Below are the code and all the weights of a small trained network. Each question names an input and a target symbol and asks about switching units off, where a switched-off unit gives its printed mean instead of its output.

import numpy as np


def w(rows, s, z=0):
    codes = np.array(rows[::2]) - 128.0
    scale = np.full(codes.shape[1], s)
    scale[-1] = z or s
    return codes * scale


def softmax(a):
    e = np.exp(a - a.max(-1, keepdims=True))
    return e / e.sum(-1, keepdims=True)


def log_softmax(a):
    a = a - a.max(-1, keepdims=True)
    return a - np.log(np.exp(a).sum(-1, keepdims=True))


def net(x, mask):
    ids = ['αβγδεθλμξπστψω'.index(c) for c in x.split()]
    T = len(ids)
    res = E[ids] + P[:T]
    u = 0
    for l in range(3):
        r = res
        for j in range(3):
            rows = slice(2 * j, 2 * j + 2)
            q, k, v = (r @ M[l][rows].T for M in (Q, K, V))
            z = softmax(np.where(np.tri(T) > 0, q @ k.T / 2**0.5, -1e9)) @ v
            o = O[l][rows]
            res = res + np.where(mask[u + j], z, o[:, -1]) @ o[:, :-1]
        u += 3
    return log_softmax(res[-1] @ U[:, :-1].T + U[:, -1])


Q, K, V, O = {}, {}, {}, {}
E = w([
[72,254,131],'α',
[101,50,255],'β',
[139,19,238],'γ',
[229,193,113],'δ',
[123,165,94],'ε',
[152,12,247],'θ',
[112,168,86],'λ',
[139,27,243],'μ',
[9,106,38],'ξ',
[108,171,79],'π',
[121,165,69],'σ',
[141,141,6],'τ',
[142,20,255],'ψ',
[145,176,72],'ω',
],0.0088)
P = w([
[147,125,146],'0',
[131,106,146],'1',
[88,142,150],'2',
[171,182,160],'3',
[127,82,102],'4',
[53,185,176],'5',
[255,147,114],'6',
[77,80,94],'7',
[121,188,193],'8',
[236,92,65],'9',
],0.014)
Q[0] = w([
[220,116,255],'L0H0',
[136,130,130],'L0H0',
[162,129,138],'L0H1',
[166,6,101],'L0H1',
[197,137,155],'L0H2',
[131,163,107],'L0H2',
],0.0094)
K[0] = w([
[242,85,150],'L0H0',
[134,115,167],'L0H0',
[144,130,184],'L0H1',
[2,122,228],'L0H1',
[165,100,93],'L0H2',
[162,161,94],'L0H2',
],0.0077)
V[0] = w([
[110,198,164],'L0H0',
[2,190,153],'L0H0',
[177,68,105],'L0H1',
[16,124,170],'L0H1',
[63,226,241],'L0H2',
[83,247,152],'L0H2',
],0.0061)
O[0] = w([
[205,63,133,129],'L0H0',
[149,73,60,255],'L0H0',
[109,178,84,84],'L0H1',
[187,92,148,235],'L0H1',
[191,2,155,119],'L0H2',
[121,39,176,134],'L0H2',
],0.0052,0.00086)
Q[1] = w([
[109,251,30],'L1H0',
[174,149,151],'L1H0',
[164,86,110],'L1H1',
[140,84,111],'L1H1',
[81,159,157],'L1H2',
[86,140,152],'L1H2',
],0.012)
K[1] = w([
[111,167,4],'L1H0',
[67,70,130],'L1H0',
[118,127,133],'L1H1',
[121,137,100],'L1H1',
[203,178,164],'L1H2',
[188,197,176],'L1H2',
],0.012)
V[1] = w([
[35,162,84],'L1H0',
[55,120,213],'L1H0',
[152,124,121],'L1H1',
[122,102,126],'L1H1',
[56,77,17],'L1H2',
[181,252,255],'L1H2',
],0.0064)
O[1] = w([
[46,122,39,155],'L1H0',
[187,1,120,129],'L1H0',
[120,139,99,122],'L1H1',
[131,129,149,134],'L1H1',
[97,176,198,231],'L1H2',
[137,63,24,5],'L1H2',
],0.0074,0.0022)
Q[2] = w([
[101,144,185],'L2H0',
[126,182,69],'L2H0',
[107,128,221],'L2H1',
[1,152,82],'L2H1',
[231,124,156],'L2H2',
[155,164,57],'L2H2',
],0.0084)
K[2] = w([
[27,172,76],'L2H0',
[219,207,102],'L2H0',
[6,237,79],'L2H1',
[207,219,175],'L2H1',
[186,112,253],'L2H2',
[208,252,89],'L2H2',
],0.0058)
V[2] = w([
[52,36,180],'L2H0',
[33,12,145],'L2H0',
[168,71,212],'L2H1',
[159,87,115],'L2H1',
[255,192,172],'L2H2',
[162,133,174],'L2H2',
],0.0079)
O[2] = w([
[254,183,129,236],'L2H0',
[218,180,161,255],'L2H0',
[204,132,111,149],'L2H1',
[139,128,118,86],'L2H1',
[50,65,89,136],'L2H2',
[115,111,75,202],'L2H2',
],0.0085,0.00062)
U = w([
[164,28,205,252],'α',
[165,88,170,128],'β',
[158,137,105,43],'γ',
[110,52,68,159],'δ',
[131,113,138,52],'ε',
[169,140,79,57],'θ',
[131,119,138,48],'λ',
[160,126,109,21],'μ',
[133,254,223,188],'ξ',
[129,120,143,85],'π',
[119,123,137,135],'σ',
[63,169,152,105],'τ',
[170,142,85,66],'ψ',
[116,114,125,156],'ω',
],0.0089,0.0033)

Each question gives the input, a string of symbols that net reads in full, and the target symbol t.
The units are the heads (2 rows each of Q, K, V and O). Each row of codes is followed by its name. A weight is (code - 128) times the scale printed after its matrix; where a second scale follows, it is the last column's (O and U).
mask holds one flag per head, layer by layer. A switched-off head (its flag False) gives its mean, the last column of its rows in O, instead of its output. The means were averaged over made-up inputs and are rounded, as every weight is.
A unit's drop is (log p(t) with every unit on - log p(t) with that unit switched off) / (log p(t) with every unit on - log p(t) with every unit switched off).
The circuit of an input: a set's keep is (log p(t) with only the set's units on - log p(t) with every unit switched off) / (log p(t) with every unit on - log p(t) with every unit switched off). Starting from all 9 units, units are removed one at a time, each time the one whose removal leaves the highest keep (on an exact tie, the one counted first), for as long as the keep stays at least 0.8.
units of the circuit, in order: the units of the circuit, biggest drop first
unit that matters most: the unit with the biggest drop
which heads matter: for each layer, one digit per head in row order, 1 if its drop is at least 0.15 and else 0, layers parted by /
drop when u is switched off: that unit's drop, to one decimal
input ξ ξ σ, target ξ: units of the circuit, in order => L2H2, L2H0
input δ δ μ ξ β α β ξ δ ε, target ξ: unit that matters most => L1H2
input ξ ω τ ξ τ π λ ξ ψ ε, target ξ: which heads matter => 000 / 001 / 000
input ξ τ τ, target ξ: units of the circuit, in order => L2H2, L1H2
input τ τ δ, target τ: which heads matter => 001 / 100 / 110
input ω γ ψ ω ξ π δ τ ξ, target δ: units of the circuit, in order => L1H2, L2H0
input ω ξ ξ ξ ω β, target α: which heads matter => 001 / 100 / 000
input γ ξ θ ξ β δ δ λ ω, target δ: units of the circuit, in order => L1H2, L2H0, L0H1
input θ τ ξ δ ξ λ λ, target ξ: which heads matter => 100 / 001 / 000
input γ μ ξ ξ ω, target ξ: which heads matter => 100 / 001 / 101
input ψ ξ ξ τ ξ ψ τ μ σ, target τ: which heads matter => 011 / 101 / 100
input τ γ ξ ξ ξ ξ δ τ ε, target δ: units of the circuit, in order => L1H2, L2H0, L0H0
input ξ τ ξ, target ξ: which heads matter => 000 / 001 / 001
input ψ γ δ ξ τ δ ξ ξ θ σ, target ξ: unit that matters most => L1H2
input ψ δ λ ξ τ δ τ π ε, target τ: which heads matter => 010 / 100 / 100
input ξ ξ λ, target ξ: drop when L0H1 is switched off => -0.1
input ω γ α α ξ ξ δ, target ξ: drop when L0H0 is switched off => 0.8
input τ τ ω π, target τ: drop when L2H1 is switched off => 0.3
